[128 = 0]
(91) [117,144,139,120,135,128,123,132,160,120,163,118,143,178,120,146,151,124,137,129,84,121,99,120,138,127,131,155,154,138,137]
(81) [124,173,148,182,89,138,72,156,147,164,168,154,134,104,130,181,118,143,131,123,116,66,130,199,170,131,131,171,151,129,149]
(75) [108,95,143,136,156,142,138,124,90,108,139,139,65,70,101,91,136,171,121,116,124,153,165,139,103,106,114,125,141,130,125]
(84) [139,111,120,106,110,97,140,105,126,137,70,123,163,130,158,120,104,97,131,132,157,142,121,103,134,137,133,90,93,126,101]
(75) [167,170,86,138,112,129,114,131,143,148,92,127,134,152,115,143,112,109,150,116,157,82,131,131,136,153,137,148,117,116,146]
(82) [153,136,94,162,102,131,107,162,140,177,93,149,140,93,134,155,107,130,134,125,180,79,161,177,138,142,127,127,103,123,121]
(75) [126,147,114,145,116,178,121,142,106,100,140,123,91,101,114,58,131,196,97,116,138,124,126,141,99,112,145,109,136,108,111]
(86) [103,106,162,136,101,91,114,100,121,113,118,132,137,120,150,118,118,145,128,137,97,149,116,122,153,114,127,102,132,136,85]
(86) [127,131,132,142,96,112,103,138,150,169,101,146,154,101,142,148,109,127,137,114,144,92,134,168,152,131,132,128,119,134,108]
(91) [117,95,140,115,134,141,139,158,129,176,123,147,148,60,152,139,120,114,108,117,177,128,152,172,115,122,122,111,104,136,126]
(91) [106,156,181,116,91,131,103,115,135,146,145,135,159,102,158,128,109,116,111,105,121,115,90,157,153,121,146,132,137,129,134]
(81) [137,101,104,109,177,108,158,121,137,116,116,118,110,169,95,144,152,106,160,134,112,146,149,89,113,136,108,147,132,140,140]
(82) [142,121,111,153,126,112,118,135,127,148,106,143,115,110,117,155,119,126,148,130,143,108,163,147,138,137,116,138,120,130,130]
(82) [152,116,105,119,157,128,150,133,115,146,108,132,117,116,118,151,123,90,139,129,167,130,161,123,112,143,114,137,107,126,161]
(81) [104,124,135,85,135,183,144,193,184,174,166,122,194,117,159,121,153,127,85,109,154,114,93,171,100,117,149,116,121,138,117]
(86) [113,90,152,100,122,88,140,101,127,137,91,130,155,114,154,124,114,104,132,126,131,156,123,113,137,123,124,98,110,140,97]
(91) [157,134,70,128,155,139,145,134,133,106,105,112,97,171,86,106,145,143,148,127,133,121,144,96,100,139,126,137,129,120,130]
(91) [136,174,145,137,90,131,102,91,101,113,116,129,112,113,130,99,97,134,125,108,130,114,109,128,143,130,146,131,134,109,141]
(84) [155,127,85,162,124,110,119,138,133,137,97,135,116,141,111,153,123,132,155,142,141,103,161,130,137,144,117,135,118,126,122]
(84) [112,174,167,108,139,162,114,126,140,134,181,129,114,125,105,130,138,121,126,87,101,104,101,152,128,123,140,184,168,130,182]
(84) [134,109,99,151,142,127,137,143,124,106,136,122,114,152,119,131,146,151,129,160,118,142,145,111,119,128,116,117,127,128,112]
(91) [134,113,116,131,135,131,136,135,118,134,114,133,120,108,127,125,124,129,126,130,150,132,148,132,117,129,122,118,115,126,125]
(86) [141,120,106,118,154,122,138,137,145,150,107,132,120,133,103,149,135,109,154,113,141,111,153,132,120,138,118,152,126,136,143]
(84) [148,135,95,121,149,124,146,123,134,101,128,107,127,194,114,133,145,113,141,149,114,140,119,81,119,141,125,134,129,124,139]
(86) [133,117,123,150,122,125,130,136,110,121,139,130,133,125,148,144,124,127,115,162,136,144,137,124,133,130,121,108,115,123,124]
(75) [139,148,108,130,103,140,123,125,128,114,109,117,136,142,136,91,120,149,117,127,139,121,108,117,123,130,146,105,119,114,106]
(82) [139,138,112,124,118,149,129,151,137,152,119,129,150,114,143,127,120,121,113,123,166,111,126,147,120,134,138,118,110,121,129]
(86) [110,134,154,155,87,118,100,119,121,117,138,134,138,116,152,119,116,158,114,140,106,129,110,142,154,116,136,108,135,126,96]
(82) [84,76,174,117,149,138,146,173,144,156,194,138,173,97,172,173,152,113,92,157,121,161,126,161,127,109,113,113,125,153,124]
(91) [126,167,150,137,151,168,113,153,132,151,193,142,103,108,100,169,140,115,128,107,121,94,136,173,128,131,124,196,160,129,203]
(82) [143,121,119,109,159,128,153,116,109,121,124,122,114,136,119,137,129,93,134,133,142,149,141,100,112,138,118,135,119,125,162]
(81) [135,109,89,92,167,197,170,187,136,154,129,122,130,89,124,88,146,138,91,107,198,129,145,150,61,124,135,107,103,121,133]
(84) [75,87,164,165,138,146,108,173,139,138,187,153,99,66,115,128,158,205,113,124,90,124,157,197,127,91,113,136,163,151,95]
(75) [149,136,85,113,128,132,136,171,189,171,113,119,192,177,142,167,140,95,135,134,154,93,114,135,128,149,136,132,107,135,122]
(91) [129,169,134,111,102,132,113,106,144,117,118,115,142,157,127,98,121,132,130,104,112,110,85,116,136,129,152,133,140,120,122]
(81) [123,101,104,85,194,141,167,178,194,158,155,115,160,182,106,171,180,94,144,124,118,123,128,124,101,134,116,162,137,155,146]
(86) [152,90,87,113,179,99,155,141,150,168,82,137,119,135,93,178,138,82,176,119,155,115,184,124,116,148,99,157,112,146,148]
(75) [165,172,84,142,80,132,112,88,97,92,55,115,102,135,119,47,92,165,129,111,157,112,116,97,121,137,156,94,110,93,98]
(82) [147,148,125,201,94,81,87,97,98,101,124,141,96,148,121,171,107,138,159,168,94,117,150,118,179,141,112,144,139,120,132]
(86) [133,146,123,162,90,124,91,153,153,172,114,149,148,102,137,156,111,139,135,118,146,75,138,183,155,134,133,138,123,130,115]
(84) [129,115,126,143,121,147,139,131,85,102,141,125,119,103,154,102,120,146,91,160,151,164,133,117,113,121,128,85,109,112,119]
(75) [134,121,120,130,131,120,130,113,111,121,103,131,103,113,114,110,120,136,137,120,136,131,145,121,122,128,124,124,124,124,124]
(81) [128,110,125,111,149,101,145,108,133,112,118,117,128,166,118,136,139,110,148,137,104,149,126,91,129,131,119,131,131,137,125]
(82) [155,153,90,128,113,141,121,134,136,147,82,129,125,120,115,105,112,134,136,101,168,90,135,140,118,140,142,128,113,115,124]
(81) [151,156,122,154,75,140,115,98,62,99,99,127,115,90,163,78,81,144,93,145,174,143,122,115,130,131,146,75,96,91,119]
(84) [121,99,129,139,119,129,136,133,103,118,124,130,130,100,154,109,121,147,103,152,145,157,138,126,121,118,125,84,108,123,99]
(75) [149,174,133,143,90,109,103,78,99,105,101,126,113,139,128,116,94,119,141,123,124,118,112,106,154,140,140,133,129,108,142]
(81) [175,177,101,193,78,136,97,105,56,105,106,138,88,98,139,120,78,139,116,156,173,115,151,127,145,147,133,111,104,86,152]
[140,113,98,101,169,130,162,145,153,130,132,112,146,179,119,151,154,95,138,142,130,140,128,97,108,140,120,137,121,136,143] : (81)
[160,125,84,95,186,155,170,151,132,145,122,119,118,144,101,145,143,81,137,121,172,128,154,110,87,148,118,151,112,125,181] : (86)
[139,137,122,64,133,140,144,136,164,193,76,131,172,101,135,124,111,73,133,68,190,95,119,151,110,141,144,136,101,132,145] : (86)
[158,194,110,127,109,163,110,107,107,122,103,126,90,112,98,80,102,139,130,82,158,89,121,134,115,138,152,150,133,100,163] : (91)
[123,81,143,158,85,82,121,129,108,149,102,146,179,91,201,167,96,109,109,182,157,155,142,138,163,129,116,65,82,132,81] : (86)
[125,114,132,103,126,101,126,122,157,169,81,139,147,111,123,138,118,106,154,93,141,105,136,145,136,132,127,137,120,143,115] : (86)
[94,120,135,52,140,181,151,158,182,151,121,112,161,109,126,43,152,161,98,59,143,118,85,151,77,103,162,109,134,138,87] : (82)
[142,113,122,128,148,132,147,145,112,148,141,134,140,115,147,174,124,82,119,155,164,143,150,129,123,141,112,126,104,127,163] : (82)
[146,130,107,134,124,130,125,154,144,171,108,140,148,110,135,160,117,106,134,124,169,98,148,157,131,142,126,134,107,129,137] : (86)
[140,166,144,153,94,125,101,87,82,104,119,134,94,106,127,108,95,137,127,122,128,123,125,125,146,131,136,131,133,107,146] : (91)
[121,133,130,115,133,109,112,120,166,153,97,137,117,128,89,128,132,135,169,79,108,88,135,149,137,127,129,167,150,144,120] : (86)
[125,112,120,117,150,137,141,138,131,133,124,129,114,116,112,117,138,135,130,116,136,130,143,132,109,124,123,131,129,132,128] : (81)
[139,102,111,144,128,97,124,141,143,166,94,145,140,114,130,174,120,109,152,135,149,110,164,148,143,139,111,131,110,140,118] : (86)
[133,122,115,153,126,109,112,139,144,149,113,142,122,125,113,158,128,134,153,127,124,101,154,150,144,133,117,146,131,137,121] : (86)
[126,157,141,161,103,130,93,143,143,149,155,142,137,124,132,167,123,132,132,129,115,91,125,167,158,132,130,156,143,130,142] : (81)
[147,181,123,151,98,142,101,108,106,111,125,127,105,129,119,108,107,142,127,118,131,104,117,129,138,135,143,140,136,106,147] : (75)
[108,114,141,119,149,127,126,146,161,149,145,136,128,125,109,146,149,134,142,108,105,113,134,153,128,120,121,157,149,148,127] : (81)
[150,144,114,143,106,130,127,109,91,107,110,123,120,125,144,110,104,126,115,147,153,140,127,107,129,136,134,102,108,106,131] : (81)
[147,142,104,165,127,139,116,142,114,126,134,135,101,122,113,140,126,143,132,140,139,111,153,140,129,135,122,140,129,118,143] : (84)
[124,115,133,133,122,140,137,129,99,111,137,126,126,107,150,107,122,140,100,148,143,156,128,121,118,120,129,94,114,119,118] : (84)
[113,103,125,106,148,130,136,140,153,150,105,134,118,104,103,107,141,147,142,90,131,115,144,149,109,117,126,136,135,143,107] : (82)
[130,134,147,113,98,115,117,110,123,160,88,140,151,85,153,124,93,103,126,103,163,115,124,148,142,132,138,115,107,125,124] : (84)
[117,116,113,157,150,106,104,160,188,157,134,145,110,150,73,175,161,158,181,110,79,76,160,167,146,127,109,188,167,158,115] : (84)
[139,152,121,172,84,124,96,138,128,137,128,137,144,125,150,148,110,141,122,148,136,102,125,151,157,135,134,120,121,118,117] : (82)
[123,87,129,66,198,142,184,134,125,139,131,120,121,116,113,127,149,83,127,112,151,165,146,107,83,127,113,135,118,140,162] : (82)
[140,170,117,105,119,159,114,150,167,178,110,134,145,111,113,124,120,117,134,71,163,67,118,172,120,138,149,161,129,126,150] : (86)
[137,175,119,123,135,189,132,142,116,103,176,112,112,143,118,96,140,143,98,123,132,125,101,123,101,127,146,140,142,107,166] : (86)
[145,139,118,152,113,154,130,128,75,108,136,129,110,97,149,109,108,137,94,155,166,147,138,124,117,130,131,97,106,102,141] : (84)
[144,108,106,174,128,84,129,90,82,65,114,121,84,166,116,129,126,148,148,183,94,168,153,70,143,132,107,109,128,120,110] : (91)
[98,89,148,129,129,121,130,140,136,132,136,135,134,102,139,119,139,156,118,131,114,144,134,145,127,109,122,107,131,143,89] : (84)

[91] [150,164,104,82,152,93,93,113,105,122,114,115,132,155,135,145,145,83,136,86,127,121,100,124,127,148,121,119,161,108,164]
[83] [142,88,112,71,142,190,121,113,160,147,126,158,122,138,135,148,113,129,112,156,129,125,101,126,98,150,150,129,118,112,94]
[90] [115,103,155,137,129,122,147,126,133,139,118,132,106,134,113,108,139,123,106,120,141,140,133,120,134,120,136,133,130,144,107]
[90] [160,169,116,96,118,149,119,147,144,165,120,99,147,130,177,131,113,144,153,144,112,100,70,153,89,169,121,109,136,124,141]
[83] [142,96,144,149,130,136,143,155,107,144,142,133,122,133,124,139,123,174,109,172,109,160,164,118,155,140,113,152,103,115,143]
[91] [142,114,149,131,179,135,131,151,120,162,169,131,98,119,128,115,162,139,90,97,125,151,121,100,149,114,127,134,142,120,152]
[87] [165,135,163,141,118,116,134,102,116,101,126,121,135,128,110,104,106,152,134,163,97,189,122,130,125,140,93,132,144,111,177]
[91] [128,83,134,123,156,138,148,175,126,189,150,125,78,169,135,149,178,115,85,99,132,128,131,120,157,152,141,154,137,124,106]
[87] [113,147,160,207,154,114,132,144,92,97,166,131,144,48,113,77,119,184,120,128,131,159,175,100,149,46,111,120,105,148,165]
[83] [125,119,107,110,142,159,115,125,164,139,132,128,127,117,146,118,121,116,132,111,133,117,87,131,84,127,140,104,145,140,109]
[90] [126,138,148,150,107,128,146,105,175,124,172,132,108,123,110,120,152,116,137,101,110,134,113,131,149,122,123,129,161,120,145]
[90] [109,121,139,153,108,94,133,114,137,117,135,136,123,125,104,128,136,133,131,122,124,136,159,109,164,117,119,132,129,129,147]
[81] [113,136,157,108,177,121,125,127,144,171,141,135,100,99,130,88,169,114,91,59,160,111,95,89,132,91,152,107,146,150,127]
[87] [129,106,153,125,130,148,155,144,145,171,164,146,97,136,122,145,161,145,98,129,124,122,140,115,172,136,140,154,117,114,121]
[81] [131,145,152,138,126,80,123,122,151,152,124,100,118,126,132,92,141,128,134,91,117,145,94,110,125,138,104,101,171,144,176]
[90] [176,151,154,141,176,167,142,139,100,116,179,118,109,119,129,103,147,121,109,110,110,171,94,151,115,112,119,142,159,106,147]
[87] [110,111,131,131,125,117,145,155,145,171,125,112,95,159,138,131,164,100,114,90,140,107,115,133,136,146,141,132,146,146,99]
[83] [110,160,121,111,114,114,124,97,157,118,126,130,125,129,123,127,147,81,144,81,144,90,103,135,127,119,146,115,151,134,115]
[81] [158,171,138,132,149,115,116,84,54,37,140,148,151,115,85,131,119,112,131,139,122,168,165,134,155,88,115,154,120,87,166]
[83] [148,115,131,125,127,132,126,130,133,137,138,127,126,137,129,136,122,148,127,148,105,153,125,123,132,150,111,132,134,112,155]
[87] [120,94,113,146,155,176,135,149,155,139,178,139,103,118,132,130,146,122,112,105,126,131,121,130,119,110,142,131,140,130,102]
[83] [113,132,113,155,149,131,121,148,92,106,143,136,140,101,126,131,126,138,124,125,141,122,167,122,140,88,133,133,102,133,122]
[90] [102,149,82,133,83,120,108,92,180,91,151,142,149,119,120,163,123,106,177,113,115,90,137,133,140,125,130,115,138,116,138]
[81] [105,109,100,123,99,156,129,127,176,137,127,137,133,129,140,146,116,126,146,139,131,94,122,140,109,139,145,119,119,138,89]
[81] [141,149,115,141,97,153,139,138,175,138,149,98,127,138,156,127,126,118,163,122,102,115,76,171,93,159,118,114,164,131,125]
[91] [127,144,137,120,144,100,114,104,125,118,135,135,126,117,112,118,142,117,123,98,131,135,127,103,146,110,124,120,143,122,160]
[87] [132,185,187,143,112,116,157,113,126,131,140,126,128,96,118,93,144,144,127,121,135,114,120,132,155,101,131,132,122,133,142]
[91] [107,139,117,139,112,135,129,134,120,114,100,125,152,110,139,120,104,134,143,147,148,100,139,144,105,112,140,119,99,152,92]
[91] [113,140,118,118,184,115,98,125,124,134,166,148,121,91,122,124,160,119,107,65,145,115,134,80,154,79,140,114,136,125,157]
[90] [125,121,151,181,119,101,148,128,125,109,163,123,107,131,100,120,150,127,125,112,109,165,155,124,167,115,107,144,150,122,157]
[81] [157,138,143,161,120,98,141,155,101,131,129,85,117,160,135,120,136,128,135,128,99,167,120,151,131,161,92,138,159,123,164]
[81] [139,116,120,163,118,112,137,142,87,92,127,114,126,160,114,146,124,118,135,146,110,163,163,151,142,141,106,154,131,115,135]
[81] [147,158,145,73,131,153,110,112,170,178,120,137,154,84,160,107,102,183,133,155,126,102,76,102,99,138,132,92,113,129,156]
[87] [123,111,121,99,116,112,123,140,125,166,117,142,128,150,132,171,136,149,118,150,128,104,159,103,170,158,133,143,96,113,135]
[83] [110,111,161,164,90,109,168,154,176,185,145,106,90,150,132,119,163,135,123,109,118,119,120,131,156,155,123,133,149,148,123]
[90] [165,116,176,132,165,141,150,152,103,162,153,123,99,132,126,108,149,156,87,135,115,173,119,118,144,134,116,148,134,114,152]
[91] [165,109,96,98,121,137,102,85,141,89,158,154,136,156,104,181,113,125,145,158,80,170,139,120,147,163,103,144,146,66,182]
[83] [133,110,136,85,115,146,139,105,133,135,117,158,119,155,112,160,134,119,112,153,134,116,139,127,151,149,148,154,106,105,103]
[87] [129,131,161,165,132,127,150,140,138,142,159,119,109,111,124,99,146,143,118,112,120,145,122,125,141,112,120,129,143,137,142]
[87] [155,156,133,74,113,187,145,84,171,119,136,137,116,150,129,133,137,75,139,119,127,105,56,177,93,151,155,134,157,107,86]
[90] [133,157,107,106,160,150,106,117,93,89,108,131,152,106,136,115,108,103,133,120,153,116,112,144,84,96,145,116,120,134,103]
[91] [127,117,157,140,121,121,156,147,153,173,138,109,91,150,133,113,162,119,112,101,125,129,104,132,138,148,128,132,155,140,121]
[91] [108,112,114,140,93,138,132,110,171,116,143,144,131,124,117,146,120,131,147,140,118,117,141,129,137,129,131,127,125,125,119]
[83] [115,176,137,139,131,105,121,98,108,81,118,129,146,96,113,99,126,105,142,100,149,117,129,132,124,82,134,115,131,140,130]
[83] [130,101,113,109,151,162,123,136,88,115,127,162,138,125,120,159,115,145,105,168,140,127,172,120,141,115,146,154,78,109,101]
[81] [116,129,132,137,133,94,114,99,133,104,127,135,129,115,105,112,130,117,130,103,130,146,136,103,137,106,119,115,145,132,155]
[91] [113,104,168,163,86,129,167,122,141,125,110,131,122,127,109,106,113,153,125,169,129,144,150,138,134,127,127,140,108,147,101]
[81] [167,188,156,84,136,147,135,123,81,132,118,134,148,120,138,134,124,145,122,161,135,106,118,144,138,132,138,147,94,102,134]
[87] [160,140,183,144,116,117,168,97,125,97,98,87,92,175,107,68,140,61,127,100,122,187,61,185,82,149,113,133,201,142,110]
[90] [154,195,156,166,119,99,137,141,105,118,124,76,142,113,147,81,123,134,155,116,113,143,91,159,104,127,97,111,159,143,168]
[130,115,169,143,110,119,165,147,115,153,96,107,109,154,129,106,133,132,112,144,136,140,125,147,126,148,127,142,124,148,101] : [91]
[107,131,131,142,134,128,134,151,136,155,150,133,121,108,135,130,148,143,118,110,140,99,143,113,153,108,141,128,112,138,122] : [87]
[119,130,111,130,117,140,128,138,142,134,127,122,132,129,142,135,125,124,140,127,131,106,121,141,115,133,135,122,126,136,109] : [91]
[148,116,121,129,139,139,119,129,118,119,157,143,133,124,121,150,122,155,124,153,104,154,150,115,149,131,113,141,119,98,162] : [83]
[99,100,96,148,106,138,136,126,128,91,128,141,124,150,111,161,129,94,138,129,137,114,166,151,137,122,144,148,117,129,79] : [81]
[122,139,100,134,75,147,139,121,150,104,124,123,142,150,134,160,114,109,166,151,118,99,128,174,118,153,133,137,124,122,96] : [81]
[111,128,114,132,118,105,114,112,126,107,129,144,142,119,113,144,123,132,138,130,129,122,162,109,153,115,125,128,115,122,144] : [90]
[125,138,150,120,118,119,140,111,111,116,104,134,130,131,114,120,126,121,122,137,143,124,137,133,136,121,137,138,114,132,112] : [83]
[119,119,134,130,122,115,131,143,157,169,122,112,115,133,144,115,138,133,126,111,128,119,106,119,120,144,126,112,144,147,130] : [81]
[137,134,74,109,139,126,93,129,137,121,159,131,135,141,138,174,137,110,147,106,107,117,127,122,138,145,120,124,147,98,162] : [83]
[131,128,130,128,154,163,119,111,127,102,146,151,141,85,120,110,109,144,122,138,133,141,128,119,110,88,136,120,115,126,125] : [83]
[172,141,133,145,191,158,124,139,67,87,185,134,121,114,114,126,141,127,106,120,109,182,138,135,138,96,115,154,139,90,161] : [90]
[116,103,91,144,153,127,100,135,93,88,116,136,150,113,124,133,99,134,130,141,135,148,165,116,111,102,122,121,110,134,126] : [87]
[151,96,120,75,169,172,118,148,110,166,124,149,123,138,144,152,124,150,93,158,134,128,125,112,122,147,144,141,99,109,113] : [90]
[129,147,155,86,129,116,117,98,145,154,119,152,140,99,124,119,125,159,118,137,137,110,121,87,147,121,136,115,108,122,156] : [90]
[162,165,146,90,111,130,124,120,107,141,100,128,162,121,144,135,97,175,138,189,117,120,121,129,128,156,117,130,94,109,157] : [81]
[129,137,119,124,118,140,128,124,149,129,136,125,129,129,136,132,128,119,141,122,123,116,109,140,117,135,131,122,139,126,123] : [90]
[131,82,94,112,133,158,133,166,123,156,135,132,109,175,141,181,141,117,113,141,123,118,143,142,137,167,140,156,116,112,93] : [91]
[151,164,139,142,152,134,120,112,150,114,170,112,121,102,130,90,140,112,139,81,109,153,74,133,104,109,112,104,184,124,169] : [81]
[179,136,148,146,159,129,130,157,79,130,145,103,126,133,137,114,124,157,116,148,98,186,121,135,124,142,93,140,141,109,177] : [81]
[145,138,183,94,112,143,149,63,138,106,105,157,128,119,94,100,113,129,116,160,137,146,112,128,126,119,140,137,119,118,117] : [83]
[122,135,118,142,136,148,124,135,151,130,156,127,129,103,139,119,130,132,136,111,125,119,113,130,114,110,131,114,138,135,128] : [87]
[134,109,149,140,130,142,139,147,158,165,102,95,119,122,156,73,108,146,126,133,126,151,72,138,63,144,118,96,153,168,114] : [83]
[147,174,104,126,118,193,130,104,160,85,175,132,142,108,137,134,121,99,164,121,113,108,83,180,91,115,140,124,150,108,110] : [81]
[147,116,108,146,140,99,115,177,59,129,104,101,143,154,144,150,111,155,128,163,112,157,166,130,135,156,97,142,110,120,157] : [83]
